(in the rows, 128 means zero)
Rows lie near named flat spaces through zero. A row that begins with a name and a colon came from that space; any other row is followed by the name of its block's space that it lies nearest.
q482-q189: [148 110 123 132 155 135  86 113 128 113 112 146 130 110 115 115 107 112
 136 129 101 140 102 153 152 105 153 123 116 135]
q738-q667: [125 121 132 103 112 119 130 121 143 119 118 125 114 147 124 149 151 120
  99 127 126 139 140 121 130 132 162 123 115 143]
q482-q189: [ 98 149 113 137 115  70 127 153 136 123 143 112 163 148 140  81 151 130
 155 122 148  94 147 128 122 112  87 101 121 121]
q630-q164: [148 139 124 166 125 130 132 120 112 136 151 123 137 116 144 126 125 136
 139 149 133 136 128 130 143 145 104 114 129 119]
q120-q998: [ 95 140 114  78 160 157 167 179 139  88 154 112 131  87 137  89 158 129
 144 103 102 158 107 181 138 130 101 152 157  91]
q120-q998: [106 136 124 118 151 129 132 162 131 123 128 123 142  98 123 110 123 120
 127 107 118 162 104 142 122 117 113 140 129 129]
q630-q164: [146 108 103 129 152 103 113 111 152 105 112 141 136 119 103 106 115 115
 109 109 125 128  84 166 178 145 179 142 137 127]
q738-q667: [120 147 122 140 105 153 119 149  95 156 141 113 113 127 118 140 106 129
 133 144 121 130 133 148 111 152  99 137 150  95]
q120-q998: [117 132 107 137 111 107 137 137 103 134 135 130 158 126 129 101 145 148
 163 107 136 110 139 124 125 131 105 112 120 110]
q630-q164: [117 101 106  72 110 110 139 116 157 106 100 134 104 158  92 138 152 123
  91  93 126 106 120 155 148 160 206 157 143 114]
q630-q164: [109 118 129 113  97 136 105 127 104 152 108 137 108 153 111 146 119 132
 149 122 117  91 154 123  87 114 131 134 126 109]
q120-q998: [116 138 110 102 103 134 126 145 104 125 128 119 138 147 111 107 143 136
 139 118 128 113 147 135 130 137 121 114 131 114]
q120-q998: [125 123 120 133 126 106 134 122 138 123 130 131 134 132 131 118 137 132
 136 120 135 110 127 133 134 132 131 129 130 119]
q738-q667: [141 111 112 165  97  93 123 101 103 165 103 149 143 133 104 154 115 142
 119 102 148 124 123  98 125 155 161 129 106 136]
q482-q189: [125 126 109 151 106  87 112 131 118 143 121 128 140 117 114 142 134 120
 110 115 122 167 115 137 135 145 149 117 102 130]
q738-q667: [115 124 116 167  75  65 128 116 135 152 145 119 104 144 146 168 156 128
 130 142 125 114 146 150 114 159 135 126 120  86]
q738-q667: [142 128 147 141 110 109 149 108 135 105 165 119 133 124 193 147 206 136
 147 161 115 159 174 102 132 107 110  69  75 143]
q630-q164: [100 156 164 142  90 128 116 146 105 173 133 112 122 166 151 154 124 131
 145 159 146 104 191  64  51  89  65 100 107 149]
q482-q189: [126 153 149 134 103 149 152 149 115 143 155 100 112 110 155 183 158 123
  91 156 117 214 148 108 111 146 109 110 105 144]
q738-q667: [131 114 120 134 114 126 134 116 115 151 107 142 124 129 104 151 112 138
 116 104 137 124 118 116 120 152 156 151 131 124]
q738-q667: [136 114 131 137 114 133 155 111 112 143 126 141 128 116 135 158 142 148
 131 113 132 141 134 101 118 143 139 133 114 128]
q630-q164: [140 120 134 142 194 130 154 132 141 113 119 149 176  67 136  99 114 134
 128  90 139 179  79  99 146 104 123 137 111 173]
q630-q164: [122 137 123 116 118 132 113 135 135 123 134 114 108 152 121 122 122 117
 123 148 124 103 135 158 133 137 127 131 151 108]
q482-q189: [ 83 162 135 131  71  80 133 163 136 134 171  85 113 159 173 144 192 119
 140 166 121 128 189 137  89 120  74  88 110 102]
q738-q667: [130 162 112 165 135  90  65 151 117 131 131 110 174 145 113  65  92 105
 137 151 143 117 123 138 149 104  87  82 119 150]
q482-q189: [159 143 140 137 147 159 127 123 121 130 125 124 143 128 119 124  98 126
  97 144 150 152 117  97 150 136 126 119 131 172]
q482-q189: [108 151  96 164  71  54  79 146 110 157 129 107 146 166 105 115 125 113
 124 138 139 110 144 148 127 146 117  94 114 113]
q482-q189: [117 151 101 158  91  95 101 153  93 160 127 113 151 133 102 122 114 122
 118 124 135 148 126 136 127 153 114 109 118 122]
q120-q998: [113 161 130 118 173 146 115 176 144 125 123 108 143 120 101  85  70 104
  97 127 145 141  88 144 136 123 100 153 168 149]
q630-q164: [108 116 121 105 102 110  86 124 130 142  94 135 106 175  91 133 106 115
 126 120 126  71 140 140 105 119 159 141 137 116]
q738-q667: [117 160 133 140 135 113 110 154 140 108 166  98 136 131 162  94 145 111
 149 170 118 130 146 154 134 102  72  91 126 121]
q120-q998: [131 101 148 127 118 148 136 105 122 128 137 144  93 105 164 179 164 136
 157 139  87 147 150 128 100 107 135 125 100 107]
q630-q164: [126 148 127 134 147 153 163 145 120 139 138 122 145 126 123 100  97 148
 134 118 164 100 117 113 127 150  90 154 171 123]
q630-q164: [104 147 153 100 107 132 139 148 142 125 141 103 109 154 151 149 160 120
 113 151 128 136 169 108  96 111 108 112 119 142]
q482-q189: [111 145 153 112 156 148 170 161 138  99 165 112 143  81 184 122 181 131
 145 134 108 196 140 114 115  91  76 105 101 144]
q738-q667: [141 117 133 117 110 134 134 110 119 129 116 135 127 136 125 154 148 134
 110 123 128 149 142  99 130 133 158 114 102 152]
q120-q998: [143 144 135 179 176 133 155 134 133 134 152 129 157  86 152 101  95 139
 144 132 152 136  95 117 140 130  78 142 148 134]
q120-q998: [ 90 166 101  98 130 109  89 188 125 132 103 104 162 164  65  60  79 104
 101 105 156 103 110 145 132 128 113 133 159 143]
q482-q189: [123 114 119 137 120  73 100 115 153 114 124 132 128 137 135 124 151 112
 134 131 113 120 130 151 138 110 151 109 103 124]
q120-q998: [134 137 130 144 173 143 168 141 142 113 155 125 143  81 152 107 125 136
 136 123 133 155  96 139 147 136  97 147 149 122]
[109 130 140 157 136 121 103 138 117 153 128 137 129 118 140 122 100 127
 174 133 120 100 133 125  84  87  83 132 125 113]
q120-q998
[148 107 115 138 102 113 168  84 129 110 156 138 122 143 164 129 184 163
 172 135 134  71 160 133 149 154 132 116 132  85]
q120-q998
[131 132 128 135 116 122 108 124 120 141 117 128 130 149 114 128 111 124
 122 134 139 112 136 115 123 127 130 120 126 139]
q120-q998
[114 132 100  83  90 112 122 131 130 109 123 115 124 190 101  96 151 131
 129 123 141  60 157 153 147 151 147 119 152 102]
q120-q998
[139 123 116 133 144  95 153 116 165 108 130 127 140 127 127 115 137 127
  99 115 151 128 102 135 168 156 156 140 140 137]
q120-q998
[125 138 128 148 159 146 101 142 111 148 116 137 145 121 108  89  62 128
 158 123 140  89 107 129 114 106  90 147 155 125]
q630-q164
[135 145 139 112 191 231 164 172  80 122 140 133 162  42 131 100 103 147
 151 103 109 211  92 113 126 111  72 142 135 143]
q482-q189
[133 133 142 166 123 115  90 112 124 159 118 134 122 160 126 127  80 124
 148 155 147  65 142 109 102 106 104 126 137 132]
q120-q998
[106 112 126  88 109 113  98 127 144 122 100 132 102 161 104 140 134 110
 115 119 111 105 139 144 112 112 169 135 123 124]
q630-q164
[143 132 155 101 134 208 172 129  99 115 153 126 120  99 164 152 165 151
 143 142 110 175 156  95 116 119 100 113 114 138]
q738-q667
[130 107 125 130 140 117 130 110 147 122 121 143 116 124 128 129 124 129
 137 118 124 102 114 145 132 128 148 151 140 111]
q738-q667
[ 94 163 125 121 100 117 171 159 120 146 149 104 143 168 136 100 137 154
 147 123 177  63 165 100  97 146  67 132 163 110]
q482-q189
[149 118 125 142 123 120 154  91 143 114 151 131 117 149 155 122 148 149
 154 147 144  66 145 135 149 148 125 129 151  99]
q120-q998
[129 148 123 138 107 156 100 143  96 145 143 111 111 134 120 132 107 121
 137 160 112 127 138 156 122 141 100 121 145  99]
q738-q667
[144 111 133 114 144 131 164 105 167  96 142 129 105 116 150 145 160 129
 109 133 120 141 116 148 158 148 161 145 139 120]
q120-q998
[104 143 142  99 130 168 142 156 118 133 135 118 115 133 132 124 123 134
 143 131 126 114 146 123  94 115  92 141 149 117]
q630-q164
[137 120 108 149  80 111  93 111  97 168 103 134 114 154  85 161 100 124
 106 126 131 117 128 133 125 166 167 133 127 115]
q738-q667
[118 129 102 172 103   4  82 118 162 138 107 126 161 168 110 106 126 104
 105 119 158 100 120 129 146 127 157 100  99 150]
q738-q667
[112 146 113 123 124 111 104 156 122 147 102 119 148 147  81 107  87 113
  95 109 151 127 109 124 127 139 134 137 140 149]
q738-q667
[113 132 134 118 117 144 141 141 120 132 141 120 111 119 142 145 144 131
 138 133 112 140 141 136 107 128 112 133 130 108]
q482-q189

Rows lie near named flat spaces through zero. A row that begins with a name and a colon came from that space; any other row is followed by the name of its block's space that it lies nearest.
q72q640: [153 152 130 148 136 105 100 120  86 112 129 130 116 121 126 103  99  89
 113 149 126 124  89 141 128 103 139 119 116  77]
q72q640: [123 121 134 132 127 157 116 140 118 114 123 101 142 130 151 116 124 111
 134 168 110 130 112 136 105 134 122 158 118  99]
q403q666: [135 114 128 151  81 128 121 116 129 141 174 114 168 102 114 131 121 106
 136 139 156 117 182 125 145 119  80 162  41  79]
q862q697: [ 71 132 111 115 113 139 124 143 158 126 117 129 140 125 179 156 139 115
 108 135 138 182 136 142 153 162  85 129  98 150]
q839q600: [164 115 146 143 119 146 135 132 118 123 137 124 141 139 113 115 118 146
 155 115 125  97 125 121 106 113 140 144 126 107]
q83q317: [ 86 111 124 109 110 140 120 121 145 130 102 113 114 138 108 124 127  98
 131 169 100 132 139 122 116 137 102 140 140 136]
q83q317: [132 116 154 151 116  91 124 107 127 151 150 122 121 168  55 108 148 117
 148 129 113  96 145 144 129 104 132  98  99 159]
q490q636: [159 124 148 141 144 144 132 136 116 114 126 112 135 163 115 111 129 164
 141 132  97  99 112 125  96 121 159 128 150 121]
q72q640: [149  87 156 126 117 184 136 133 125 126 125  98 154 119 128 109 130 136
 173 154 116  87 125 121  68 125 141 190 135  97]
q490q636: [122 122 153 152  93  99 106  98 140 145 155 117 164 127 104 139 141 130
 113 157 145 108 178 130 121 124  91 119  48  97]
q490q636: [142 133 135 146 111 135 138 152 137 119 127 141 128 163 127 145 116 156
 145  87 136 131 132 114 131 124 111 111 124 141]
q862q697: [129 117 129 133 128 151 133 147 127 125 132  99 129 139 121 126 131 126
 150 150 112 119 144 114 112 129 118 150 138 127]
q403q666: [ 93 121 128 102 146 164 125 137 140 113  94 119 137 133 179 124 141 132
 116 153 100 154  89 151 109 159 142 144 151 142]
q72q640: [127  97 131 107 143 188 160 150 155 129 124  95 153 126 148 143 157 187
 153 137 111 111 159 101  89 156 140 174 173 148]
q862q697: [118 153 114 107 147 108 130 127 142 127 103 158 110 100 164 167 127 154
  94 105 160 151 129 106 136 144 129  98 166 142]
q839q600: [151 131 138 173 109 104 125 142 113 141 176 114 133 143  98 129 129 107
 155 119 152 117 159 129 145 103  99 120  70 125]
q83q317: [149 117 117  95 132 144 155 112 135 126 104 171 114 115 114 117 111 162
 134  69 125 115 105 117 132 124 171 131 188 140]
q839q600: [125 149  59 103 134 165 159 177 121  97 109 164  86 134 160 125  79 110
 137  54 117 191  85 121 200 133 128 137 190 155]
q862q697: [111 147 150 156 139  86 102 127 122 128 128 111 116 184 105 123 147 117
 112 163 102 130 120 150 123 123 122  74 105 152]
q403q666: [125 143 139 117 128 108  94  82 127 124 116 139 164  62 176 145 124 140
  64 171 161 123 130 127 102 142 127 131  94  50]
q839q600: [121 150 118 134 188 110 138 167 121 140 145 100 106 117 165 158 171 133
 127 139 148 150 139 122 132 142 139 109 163 183]
q83q317: [109 106 158 134 150 116 123 114 134 156 152  87 150 129 118 120 189 126
 134 179 119 107 148 155  99 138 144 132 102 159]
q83q317: [111 119 112 101 153 134 150 129 142 144 129 132 122 104 143 135 156 137
 128 112 135 141 132 133 142 145 149 136 159 173]
q490q636: [129 110 148 124 111 135 129 117 130 130 112 147 123 145 110 107 123 118
 150 109 120 116  96 147 115 117 143 127 128 140]
q839q600: [147 106 146 130 144 132 141 117 131 149 156 101 151 111 111 127 164 159
 143 143 132  89 164 120 101 128 151 149 128 133]
q403q666: [130 123 130 160 100 118 128 133 132 137 173 108 154 156  99 128 136 126
 138 129 126 124 173 134 153 122  94 127  60 126]
q490q636: [ 74 137 110 110 141 128  85 114 110 109  96  86 109 125 132  99 118  51
  90 242  70 150 104 145 117 140 113 143 137  91]
q83q317: [154 110 106  60 155 148 165  93 127 135  88 196  98  55 134 108 110 147
 132  52 147 114  73 123 130 123 212 151 232 141]
q403q666: [122 145 145 155 105 118 111 150 122 106 104 147 106 201 120 118 102 108
 140 106 108 148  79 150 134 113 110  84 112 145]
q839q600: [172 127 150 139 116 128 144 134 139 129 119 147 122 140 104 156 114 190
 150  84 152  89 155  77  96 113 127 111 160 124]
q490q636: [156 115 180 136 109  72 111  77 117 164 120 172 107  85  87 125 128  98
 149 108 192  76 113 132  88  86 147 103 112 117]
q862q697: [130 116 146 121 141 117 137 120 142 153 129 123 126 102 123 152 158 150
 138 132 157 104 160 107  97 131 134 127 147 150]
q72q640: [117 126 151 139 106 100 103  97 128 135 126 133 135 140 102 117 128 109
 115 152 124 115 126 146 118 118 118 109  85 111]
q490q636: [136 100 147 160  87 198 168 205 162 114 139 116 155 221 139 147 133 182
 206  58 115 139 139 123 124 138  91 143 107 186]
q490q636: [119 137 108 110 111 140 147 151 145 115  91 180  93 148 139 144  95 133
 140  53 138 163  97 118 157 129 118 106 169 167]
q862q697: [129 115 139 138 118 156 123 144 116 112 116 106 121 170 109  99 114 107
 158 151  86 118 103 136 106 119 127 145 136 122]
q72q640: [ 98 109 152 135  95 107 134 131 162 153 115 133  99 181  67 144 145 120
 164 115 125 118 160 117 120 120  92  92 127 196]
q862q697: [143 124 133 123 108 135 132 128 118 118 100 171 101 143 114 106  92 107
 154  77 129 128  71 140 131 106 145 121 149 133]
q403q666: [128 137 116 138 122 144 134 171 119 115 119 136 102 143 151 134 106  99
 156  99 139 158 100 128 143 122 109 130 140 145]
q490q636: [141 150 122 123 150  80 116  99 120 146 137 135 118  62 128 156 133 131
  90 147 175 113 165  96 125 122 129 112 138  99]
q490q636: [105 131 123 118 109 134 122 129 148 117  99 132 120 147 124 143 113 135
 116 138 113 139 139 108 123 138 100 118 141 126]
q83q317: [131 122 131 130 118 146 142 135 150 121 129 127 148 165 120 136 132 181
 129 108 107 123 147 118 127 140 125 122 128 140]
q403q666: [ 89 115 132 104 132 159 119 119 140 117 104 122 154 131 171 111 143 124
 108 158  97 151  88 169 116 158 142 148 118 129]
q83q317: [132 118 152 146 128 142 123 134 127 125 141 101 157 152 134 119 146 142
 137 151 111 115 127 144 104 133 131 138 100 121]
q403q666: [102 113 150  99 132 128 108  87 129 132  92 145 132 105 144 103 138 104
 110 156 119 124  74 168  97 135 162 133 130 121]
q862q697: [ 96 144 121 131 127  91 122 130 136 138 126 150 105 149 125 135 138 101
 116 106 136 163 116 153 167 129 115  83 111 178]
q839q600: [136 144 110 158 120 134 133 175 112 114 149 121 115 164 133 126 109 101
 152 103 126 157 119 134 165 117 101 123 109 140]
q83q317: [124 134 127 124 185 111 137 136 122 152 156 106 132  88 165 143 183 135
 120 142 155 135 138 142 128 143 159 128 139 167]
q839q600: [138  94 133 135  95 201 159 169 152 108 124 102 147 200 103 122 116 176
 183 108  77 112 150 102 108 135 109 164 145 142]
q72q640: [143 116 151 145 111 138 116 122 117 122 130 114 141 147 107 107 119 120
 144 150 111 102 121 134 101 114 127 141 106  97]
q839q600: [135 127 157 150  89 122 119 130 146 123 112 135 129 170 100 149 112 153
 140 120 132 109 150 101 101 118  91 103 112 119]
q839q600: [ 95 149 107 133 154 130 117 141 125 111 145 101 153 154 170 120 150 128
  85 161  90 174 115 169 164 158 128 119  95 138]
q490q636: [120 130 108 126 149 124 127 125 115 137 162 105 144  93 147 120 148 105
 113 154 132 141 140 147 153 137 134 150 103 121]
q72q640: [ 91 150 123 126 151 108 116 138 145 127 117 108 121 144 149 158 153 142
  93 165 119 154 149 120 128 153 108  95 137 155]
q83q317: [118 137 117 103 155  85 132  99 138 155 126 141 104  80 114 151 151 135
 101 131 157 121 160 106 134 132 142 105 165 151]
q862q697: [112 110 134 141  95 169 116 142 119 105 123 107 144 177 122  86 107  87
 151 154  76 138  91 164 127 125 112 158  89 108]
q403q666: [ 86 103 112 117  97 212 141 174 147  94 106 111 148 189 163 105 113 115
 158 126  67 174  89 159 141 156 103 173 118 147]
q72q640: [167 113 127 146 129 193 151 170 120 101 145  88 156 171 127 113 117 174
 165 126  85 107 137 108 108 130 135 172 144 107]
q72q640: [130 123 144 142 117 124 125 124 137 129 134 116 142 160 104 129 136 151
 129 137 112 111 149 124 116 127 119 116 111 129]
q862q697: [167 133 100 133 135 145 149 152 110 119 146 121 113 121 111 125 102 135
 149 104 127 118 146  93 145 113 131 150 163 112]
q862q697: [145 140 123 127 146 114 124 110 119 127 140 125 141 108 130 128 131 150
  99 139 129 117 139 122 130 129 146 124 128 102]
q839q600: [154 117 150 115 105  68 123  65 130 173 125 176 102  46  74 146 120 109
 133 105 208  75 164  93 107  92 131 115 133 106]
q403q666: [149 123 146 144  90 113 113 109 126 135 131 131 131 108  96 139 104 118
 137 141 157  94 165  94 103 106  95 135 101  76]
q83q317: [128 142 111 112 148 116 125 127 117 129 112 137  98  89 140 137 117 106
 116 135 146 136 120 111 130 125 134 127 168 122]
q72q640: [109 141 114 148 121 138 130 180 130 116 128 111 107 172 139 143 120 104
 150 125 119 164 130 123 149 131  85 118 126 159]
q403q666: [129 133 115 128 149 131 143 151 125 132 139 120 116 129 138 135 140 129
 139 115 132 141 131 126 143 132 134 127 148 160]
[126 127  95 113 154 131 139 121 117 133 153 107 129 104 118 110 139 118
 116 146 108 131 144 131 157 133 148 151 143 129]
q862q697
[167 142 129 141 130 147 123 152  97  93  98 130  94 163 112 108  77 122
 150 124  99 113  85 105 104 102 139 127 181  95]
q83q317
[162 133 155 162 126 114 116 125 106 124 149 122 143 146 117 114 126 133
 135 130 131 104 117 140 113 108 139 117  93 102]
q83q317
[115 125 118 134 121  99 128 109 122 147 162 137 131 130 101 103 142  91
 126 112 127 140 126 171 178 119 133 117  79 153]
q862q697
[159 143  96 114 161 126 143 130 106 120 130 134 100 108 113 117 109 137
 121 112 118 121 123 104 147 117 162 131 191 120]
q862q697
[140 117 117  85 130 126 148  88 143 139 105 179 122  82 119 128 119 161
 114  78 146 113 121 115 133 129 168 130 175 130]
q83q317
[132 139 148 159 112 107  97 132  93 116 120 137 105 163 114  92 101  57
 144 137 118 135  64 170 129  97 124 106  92 114]
q490q636
[110 137 128 142 115 103 110 122 128 138 148 121 141 108 142 142 136 100
 110 150 155 144 150 139 144 131  95 123  72 114]
q83q317
[130 113 133 119 144 123 138 122 130 151 138 111 120  97 113 135 153 126
 144 144 143 106 157 112 109 126 137 143 150 144]
q403q666
[101  92 147 129  98 151 138 138 160 145 126  95 131 158  89 138 150 128
 169 155 111 108 178 108  98 134  91 147 123 159]
q839q600
[181 149 135 135 151  77 130 119 110 149 126 144  78  74  94 164 115 139
 135 115 191  82 167  57  99  94 136 101 191 112]
q403q666
[170 129 156 154 113 113 132 123 134 133 142 134 142 144  99 149 125 183
 138 103 149  88 165  95 104 113 122 107 116 112]
q839q600
[ 95 125 118 117 127 127 125 131 142 134 119 113 116 129 123 138 138 112
 123 156 118 141 149 119 130 140 106 129 138 146]
q83q317
[ 60  92  82 109 122 196 141 136 142 120 179  70 202 153 158  72 167  98
 115 173  42 184 129 213 198 177 124 203  46 147]
q490q636
[119 140 135 143 107 121 111 134 119 113 116 151 124 157 141 114 107  97
 127 111 126 154  79 163 145 120 117 108  93 125]
q403q666
[148 124 178 142  83  73 118  86 165 164 121 158 133  96  87 195 133 180
 124 115 209  70 215  60  75 112  83  88 104 105]
q490q636
[142 117 145 112 124  85 140  88 142 170 132 175 117  67 109 150 146 138
 133  78 199 101 149 117 124 114 146 109 133 151]
q72q640
[128 126 137 148 139 130 115 135 110 119 139  86 127 174  95  98 135 112
 136 179  76 113 125 140 115 120 133 128 122 124]
q862q697
[116 119 130 124 131 136 131 135 133 134 125 115 122 129 127 129 139 118
 140 141 124 128 133 127 119 132 124 137 137 144]
q839q600
[104 148 152 158 121  89  92 121 132 125 127 105 133 173 114 139 141 124
  98 183 110 130 145 135 114 130  94  82  83 122]
q72q640
[117 158  96 140 129 103 128 138 130 123 155 135 133 140 138 141 126 131
  95 107 132 167 146 136 191 136 106  99  94 139]
q839q600
[133 110 159 152 106 133 125 136 133 137 139 110 141 150 110 131 139 127
 160 138 133 106 146 127 100 119 108 134  96 130]
q862q697
[ 90 112 137 129 115 160 125 148 142 118 118 109 143 175 145 113 141 113
 142 146  90 153 103 164 125 146 115 139 104 155]
q403q666
[114 143 108 150 107 145 119 153 124 101 146 115 153 170 150 119 109 117
 114 131 100 168 121 152 170 138  94 130  72 110]
q72q640
[ 97 145 122 129 113 120 117 140 138 116 105 151 115 155 151 137 115 110
 114 112 127 170  99 146 152 136 104  99 114 147]
q862q697
[106 122 116 102 176 122 144 123 142 153 141 103 130  92 143 145 182 149
 113 153 132 130 161 123 126 154 152 136 162 172]
q839q600
[145 162  99 127 161 127 126 144 111 102 119 118 111 132 140 136 106 152
  97 142 107 137 129  97 136 132 136 116 178 104]
q862q697
[124 132  76 111 123 150 174 169 145 131 143 163 112 120 152 149 117 135
 149  32 155 178 135 121 204 138 117 135 149 186]
q72q640
